M =
[[  5.9 -24.4  17.1 -34.0   7.4 -47.6   9.7  27.2 -46.1 -34.4 -13.2  17.9
  -17.9 -33.6  26.2]
 [ 33.9  23.8  -0.2  27.6  34.1 -11.7  -1.6 -35.1  24.6  14.8  16.9 -35.3
   20.7  23.6 -45.5]
 [ 14.1 -25.5 -40.8 -22.5  40.5  -5.5 -45.3  18.4 -24.0 -30.5 -30.6  24.5
  -26.6 -23.4  12.6]
 [-22.1  27.8  18.0  18.2 -39.9  29.6  20.5 -15.0  34.3  30.3  23.0 -13.5
   20.6  22.9 -15.7]
 [-34.9 -17.0 -35.5 -17.6 -11.4  43.0 -17.8  23.1   9.4  -3.0 -12.6  28.3
  -14.9 -10.9  26.5]]
M[0,0]: 5.9
M[2,8]: -24.0
M[4,1]: -17.0
M[0,12]: -17.9
M[3,1]: 27.8
M[3,14]: -15.7
M[2,11]: 24.5
M[3,9]: 30.3
M[4,12]: -14.9
M[3]: [-22.1, 27.8, 18.0, 18.2, -39.9, 29.6, 20.5, -15.0, 34.3, 30.3, 23.0, -13.5, 20.6, 22.9, -15.7]
M[2,13]: -23.4
M[:, 1]: [-24.4, 23.8, -25.5, 27.8, -17.0]
M[1,10]: 16.9
M[1,9]: 14.8
M[4]: [-34.9, -17.0, -35.5, -17.6, -11.4, 43.0, -17.8, 23.1, 9.4, -3.0, -12.6, 28.3, -14.9, -10.9, 26.5]
M[:, 3]: [-34.0, 27.6, -22.5, 18.2, -17.6]
M[2,6]: -45.3
M[4,11]: 28.3
M[:, 4]: [7.4, 34.1, 40.5, -39.9, -11.4]
M[4,0]: -34.9
M[2,9]: -30.5
M[2]: [14.1, -25.5, -40.8, -22.5, 40.5, -5.5, -45.3, 18.4, -24.0, -30.5, -30.6, 24.5, -26.6, -23.4, 12.6]
M[0,2]: 17.1
M[:, 11]: [17.9, -35.3, 24.5, -13.5, 28.3]
M[0,11]: 17.9
M[1,3]: 27.6
M[0]: [5.9, -24.4, 17.1, -34.0, 7.4, -47.6, 9.7, 27.2, -46.1, -34.4, -13.2, 17.9, -17.9, -33.6, 26.2]
M[4,5]: 43.0
M[4,2]: -35.5

data =
-29.1,-13.6,-33.5,-31.0,-26.0,-12.5,-22.0,-23.2,-25.3,8.0
-23.4,24.8,-2.8,-11.5,-13.8,27.0,-12.8,-10.1,20.4,41.1
-4.7,13.1,24.0,15.1,-4.3,15.1,-6.0,4.5,12.3,-14.2
data[0,0]: -29.1
data[1]: [-23.4, 24.8, -2.8, -11.5, -13.8, 27.0, -12.8, -10.1, 20.4, 41.1]
data[2,8]: 12.3
data[0,8]: -25.3
data[:, 6]: [-22.0, -12.8, -6.0]
data[2,5]: 15.1
data[1,1]: 24.8
data[2]: [-4.7, 13.1, 24.0, 15.1, -4.3, 15.1, -6.0, 4.5, 12.3, -14.2]
data[0,6]: -22.0
data[2,9]: -14.2
data[:, 8]: [-25.3, 20.4, 12.3]
data[1,5]: 27.0
data[0,1]: -13.6
data[0]: [-29.1, -13.6, -33.5, -31.0, -26.0, -12.5, -22.0, -23.2, -25.3, 8.0]
data[0,4]: -26.0
data[:, 0]: [-29.1, -23.4, -4.7]
data[1,8]: 20.4
data[1,7]: -10.1
data[1,4]: -13.8

A = [ 0.132 -0.188  0.159 -0.076  0.150 -0.194  0.115]
A[-7]: 0.132
A[1]: -0.188
A[2]: 0.159
A[-3]: 0.150

B =
[[  0.95 -12.49  13.95 -11.32  24.19  22.17 -14.14 -12.65 -11.71   8.44
    5.72  13.35   0.87 -26.17]
 [  1.06 -10.38  -3.40   2.87  -0.52  14.90 -12.89 -12.41 -11.20  23.64
   -4.58  -2.46   2.90  -6.57]
 [  1.36  14.57   2.47   6.91 -16.85  -8.28  15.40  20.26  14.54  -1.62
    8.33   3.07  -5.18  23.83]
 [  1.75 -10.08 -17.25   7.23 -28.14 -19.22 -10.30  -3.61  -9.00  14.47
  -13.44 -13.25 -10.42  25.78]
 [  0.95   6.11  27.48 -13.77  13.53   8.16   6.87  16.84   8.39 -10.89
   23.06  26.87 -11.93  -3.96]]
B[0, -14]: 0.95
B[4, 5]: 8.16
B[1, 4]: -0.52
B[-3, -2]: -5.18
B[-3, -5]: -1.62
B[4, -11]: -13.77
B[-3, -9]: -8.28
B[-5, 13]: -26.17
B[-3, -11]: 6.91
B[0, -5]: 8.44
B[3, 13]: 25.78
B[:, 0]: [0.95, 1.06, 1.36, 1.75, 0.95]
B[-2, 2]: -17.25
B[3, 5]: -19.22
B[3, -5]: 14.47
B[-2, -7]: -3.61
B[-5]: [0.95, -12.49, 13.95, -11.32, 24.19, 22.17, -14.14, -12.65, -11.71, 8.44, 5.72, 13.35, 0.87, -26.17]
B[1]: [1.06, -10.38, -3.40, 2.87, -0.52, 14.90, -12.89, -12.41, -11.20, 23.64, -4.58, -2.46, 2.90, -6.57]
B[-3, 13]: 23.83
B[:, -13]: [-12.49, -10.38, 14.57, -10.08, 6.11]
B[-3, -3]: 3.07
B[1, 8]: -11.20
B[-3, -10]: -16.85
B[:, 10]: [5.72, -4.58, 8.33, -13.44, 23.06]
B[-2, 6]: -10.30
B[-5, 4]: 24.19
B[-2, 12]: -10.42
B[-1]: [0.95, 6.11, 27.48, -13.77, 13.53, 8.16, 6.87, 16.84, 8.39, -10.89, 23.06, 26.87, -11.93, -3.96]
B[:, 11]: [13.35, -2.46, 3.07, -13.25, 26.87]
B[3, 4]: -28.14
B[-1, -1]: -3.96

X = 2  2  4  2  8  6  1  3  3  1  2  7  3  5
X[0]: 2
X[11]: 7
X[8]: 3
X[9]: 1
